Here is a tiny trained network, its code and every weight. The questions are about switching its units off for an input and a target symbol, where a switched-off unit gives its printed mean instead of its output.

import numpy as np


def w(rows, s, z=0):
    codes = np.array(rows[::2]) - 128.0
    scale = np.full(codes.shape[1], s)
    scale[-1] = z or s
    return codes * scale


def f(y):
    return np.maximum(y, 0)


def softmax(a):
    e = np.exp(a - a.max(-1, keepdims=True))
    return e / e.sum(-1, keepdims=True)


def log_softmax(a):
    a = a - a.max(-1, keepdims=True)
    return a - np.log(np.exp(a).sum(-1, keepdims=True))


def net(x, mask):
    ids = ['γεζηθλμπσφψ'.index(c) for c in x.split()]
    T = len(ids)
    res = E[ids] + P[:T]
    u = 0
    for l in range(2):
        q, k, v = (res @ M[l].T for M in (Q, K, V))
        z = softmax(np.where(np.tri(T) > 0, q @ k.T / 4**0.5, -1e9)) @ v
        res = res + np.where(mask[u], z, O[l][:, -1]) @ O[l][:, :-1]
        u += 1
        y = f(res @ A[l][:, :-1].T + A[l][:, -1])
        res = res + np.where(mask[u : u + 4], y, B[l][:, -1]) @ B[l][:, :-1]
        u += 4
    return log_softmax(res[-1] @ U[:, :-1].T + U[:, -1])


Q, K, V, O, A, B = {}, {}, {}, {}, {}, {}
E = w([
[155,135,109,177,145,185,49,90,135],'γ',
[207,28,165,173,64,34,135,176,61],'ε',
[78,120,81,114,166,106,85,163,127],'ζ',
[111,84,101,189,159,127,96,174,254],'η',
[54,169,90,62,69,134,70,144,73],'θ',
[126,115,15,101,28,107,85,127,216],'λ',
[47,247,124,106,101,139,169,176,73],'μ',
[29,86,49,113,114,129,164,214,165],'π',
[138,189,179,201,132,174,133,157,174],'σ',
[45,137,145,139,206,151,120,197,107],'φ',
[120,229,162,107,44,133,80,133,130],'ψ',
],0.006)
P = w([
[194,112,193,9,140,255,141,156,195],'0',
[42,73,159,110,93,126,81,148,155],'1',
[52,96,136,155,82,106,71,154,130],'2',
[77,118,117,171,79,111,77,160,107],'3',
[95,131,103,185,83,112,78,164,97],'4',
[110,145,90,192,88,113,80,170,83],'5',
[128,156,82,198,91,111,85,177,74],'6',
[138,158,75,203,88,117,89,180,71],'7',
[151,162,67,205,95,118,92,188,62],'8',
[166,173,55,208,101,122,95,193,59],'9',
[168,169,54,212,99,121,96,200,52],'10',
],0.0039)
Q[0] = w([
[96,154,79,222,64,176,64,254,114],'L0H0',
[20,52,66,99,92,122,240,96,78],'L0H0',
[72,218,192,106,136,100,141,168,30],'L0H0',
[76,102,182,226,183,159,210,162,170],'L0H0',
],0.012)
K[0] = w([
[212,3,233,120,118,42,186,119,51],'L0H0',
[61,93,25,50,106,165,208,226,76],'L0H0',
[68,196,226,112,116,131,122,171,35],'L0H0',
[131,93,165,196,196,187,209,209,158],'L0H0',
],0.012)
V[0] = w([
[78,160,170,199,156,114,196,183,129],'L0H0',
[214,193,177,153,105,166,132,77,113],'L0H0',
[103,80,116,230,181,102,106,117,89],'L0H0',
[188,74,170,80,78,82,160,174,7],'L0H0',
],0.016)
O[0] = w([
[105,151,188,162,139,94,229,201,120,122],'L0H0',
[198,196,138,61,37,105,116,146,126,2],'L0H0',
[84,92,76,165,66,114,226,110,134,178],'L0H0',
[150,120,156,86,185,2,141,19,120,192],'L0H0',
],0.0096,0.0022)
A[0] = w([
[93,199,108,144,175,55,217,89,134,80],'L0N0',
[100,115,166,100,181,121,177,233,216,5],'L0N1',
[47,115,59,6,72,85,153,186,143,159],'L0N2',
[88,29,25,125,93,98,98,141,79,41],'L0N3',
],0.012,0.0015)
B[0] = w([
[162,126,145,126,41,154,42,29,151,254],'L0N0',
[168,71,130,64,72,134,80,73,49,194],'L0N1',
[2,43,164,134,250,118,137,182,166,159],'L0N2',
[200,208,187,124,40,143,113,90,99,227],'L0N3',
],0.0082,0.0085)
Q[1] = w([
[115,53,113,248,134,40,72,125,190],'L1H0',
[147,71,112,134,76,143,135,123,175],'L1H0',
[64,94,148,214,114,71,148,142,160],'L1H0',
[63,123,118,174,225,188,96,142,101],'L1H0',
],0.013)
K[1] = w([
[135,54,216,56,163,250,110,131,241],'L1H0',
[153,110,144,132,183,208,128,150,117],'L1H0',
[102,121,171,106,139,149,164,150,155],'L1H0',
[47,108,170,157,105,117,67,134,141],'L1H0',
],0.016)
V[1] = w([
[169,159,199,78,113,152,219,144,29],'L1H0',
[137,8,183,106,180,160,119,107,176],'L1H0',
[128,53,105,172,138,55,140,167,102],'L1H0',
[250,100,51,155,64,134,176,163,195],'L1H0',
],0.015)
O[1] = w([
[43,143,74,150,121,87,78,98,209,139],'L1H0',
[115,201,231,150,195,135,148,135,149,172],'L1H0',
[157,177,151,129,128,173,70,60,84,5],'L1H0',
[100,195,67,122,158,80,168,81,11,101],'L1H0',
],0.011,0.015)
A[1] = w([
[218,74,116,53,137,92,92,32,126,34],'L1N0',
[151,106,76,69,31,127,38,129,123,130],'L1N1',
[171,127,153,88,206,92,64,173,178,249],'L1N2',
[76,98,94,187,195,157,180,250,155,131],'L1N3',
],0.014,0.0021)
B[1] = w([
[44,107,138,118,131,197,81,188,94,185],'L1N0',
[196,168,127,194,191,176,126,155,79,252],'L1N1',
[185,125,56,85,134,106,117,136,98,246],'L1N2',
[10,123,212,120,110,113,66,113,201,252],'L1N3',
],0.012,0.016)
U = w([
[68,67,42,74,64,54,192,140,92,213],'γ',
[196,179,58,36,192,143,117,124,24,144],'ε',
[158,179,171,160,21,182,72,179,77,252],'ζ',
[104,199,186,122,191,36,182,69,124,126],'η',
[177,54,91,100,66,109,196,160,178,109],'θ',
[132,95,195,114,213,95,254,174,129,58],'λ',
[201,131,83,154,135,183,141,140,110,164],'μ',
[197,195,175,102,132,102,143,85,164,12],'π',
[94,123,50,158,193,19,157,93,144,80],'σ',
[140,150,85,113,32,71,106,49,174,82],'φ',
[19,83,160,115,165,161,97,158,191,116],'ψ',
],0.0046,0.0031)

Each question gives the input, a string of symbols that net reads in full, and the target symbol t.
The units are the heads (4 rows each of Q, K, V and O) and the neurons (one row each of A and B). Each row of codes is followed by its name. A weight is (code - 128) times the scale printed after its matrix; where a second scale follows, it is the last column's (O, A, B and U).
mask holds one flag per unit, layer by layer, with each layer's heads first. A switched-off unit (its flag False) gives its mean, the last column of its rows in O or B, instead of its output. The means were averaged over made-up inputs and are rounded, as every weight is.
A unit's drop is (log p(t) with every unit on - log p(t) with that unit switched off) / (log p(t) with every unit on - log p(t) with every unit switched off).
The circuit of an input: a set's keep is (log p(t) with only the set's units on - log p(t) with every unit switched off) / (log p(t) with every unit on - log p(t) with every unit switched off). Starting from all 10 units, units are removed one at a time, each time the one whose removal leaves the highest keep (on an exact tie, the one counted first), for as long as the keep stays at least 0.8.
circuit, biggest first: the units of the circuit, biggest drop first
k most important neurons: the k neurons with the biggest drops, biggest first
k most important neurons of layer l: the k neurons of layer l with the biggest drops, biggest first
input μ σ θ ε γ ψ, target μ: 3 most important neurons -> (L0N0 L1N1 L1N3)
input λ σ λ, target ζ: circuit, biggest first -> (L0N3 L0H0)
input θ γ ψ λ σ ε η σ π γ γ, target θ: circuit, biggest first -> (L1H0 L0H0 L1N2)
input φ μ ε σ σ λ, target φ: circuit, biggest first -> (L0H0 L0N0)
input μ θ η γ σ π θ π η, target ζ: 4 most important neurons -> (L0N1 L0N0 L0N3 L1N1)
input σ ψ σ θ φ γ ε γ, target σ: circuit, biggest first -> (L1H0 L0H0 L1N1)
input ζ γ σ γ γ ζ ψ γ, target ε: circuit, biggest first -> (L1H0 L0H0 L1N3)
input λ ζ ε, target λ: circuit, biggest first -> (L1H0 L0H0)
input η γ σ σ λ ψ, target ψ: 3 most important neurons of layer 0 -> (L0N2 L0N3 L0N1)
input θ γ λ σ θ ε μ, target θ: circuit, biggest first -> (L0N0 L1H0 L0H0 L1N3)
input η π π η ε γ ψ γ ζ σ μ, target η: 3 most important neurons of layer 0 -> (L0N1 L0N3 L0N2)
input γ π θ π γ ψ θ γ ψ σ ψ, target μ: circuit, biggest first -> (L1H0 L1N1 L0H0)
input ψ ζ σ γ η γ θ σ σ ε, target ψ: circuit, biggest first -> (L0H0 L1H0 L1N3)
input θ γ σ γ π ζ θ ε, target θ: 2 most important neurons -> (L0N0 L0N3)
input λ λ μ σ ε θ γ γ ψ ψ, target λ: circuit, biggest first -> (L1H0 L0H0 L0N3)
input φ σ ε η, target φ: 2 most important neurons of layer 0 -> (L0N1 L0N0)
input φ γ φ η μ λ φ σ γ ψ, target ψ: 4 most important neurons -> (L0N3 L0N1 L0N2 L1N3)
input σ ε λ λ η λ γ μ, target σ: circuit, biggest first -> (L1H0 L0H0 L0N0 L1N1)
input η ζ γ ε η ψ, target η: 2 most important neurons -> (L0N1 L0N3)
input γ σ σ σ η σ ε, target γ: 2 most important neurons of layer 0 -> (L0N0 L0N2)
input γ ε θ λ γ θ γ θ η σ σ, target γ: circuit, biggest first -> (L1H0 L0H0)
input η γ θ ψ π μ η, target ζ: 2 most important neurons of layer 0 -> (L0N1 L0N3)
input ε θ μ μ σ γ σ, target ε: most important neuron of layer 0 -> (L0N3)
input π η ψ γ π μ σ γ ε φ, target π: circuit, biggest first -> (L1H0 L0H0 L0N0 L1N2)
input γ ψ η η φ ζ λ φ φ η, target μ: 2 most important neurons -> (L0N1 L0N0)
input θ η ε γ ψ λ γ θ, target θ: most important neuron -> (L0N0)
input π λ γ φ ψ θ η γ ε π, target π: 2 most important neurons of layer 1 -> (L1N2 L1N3)
input ε σ ψ ψ γ λ θ μ, target ε: circuit, biggest first -> (L0H0 L1N3)
input λ φ η σ μ σ λ ψ σ γ λ, target μ: 4 most important neurons -> (L0N3 L0N0 L1N3 L1N1)
input ε ψ μ γ γ π λ λ, target ε: 2 most important neurons of layer 1 -> (L1N2 L1N3)
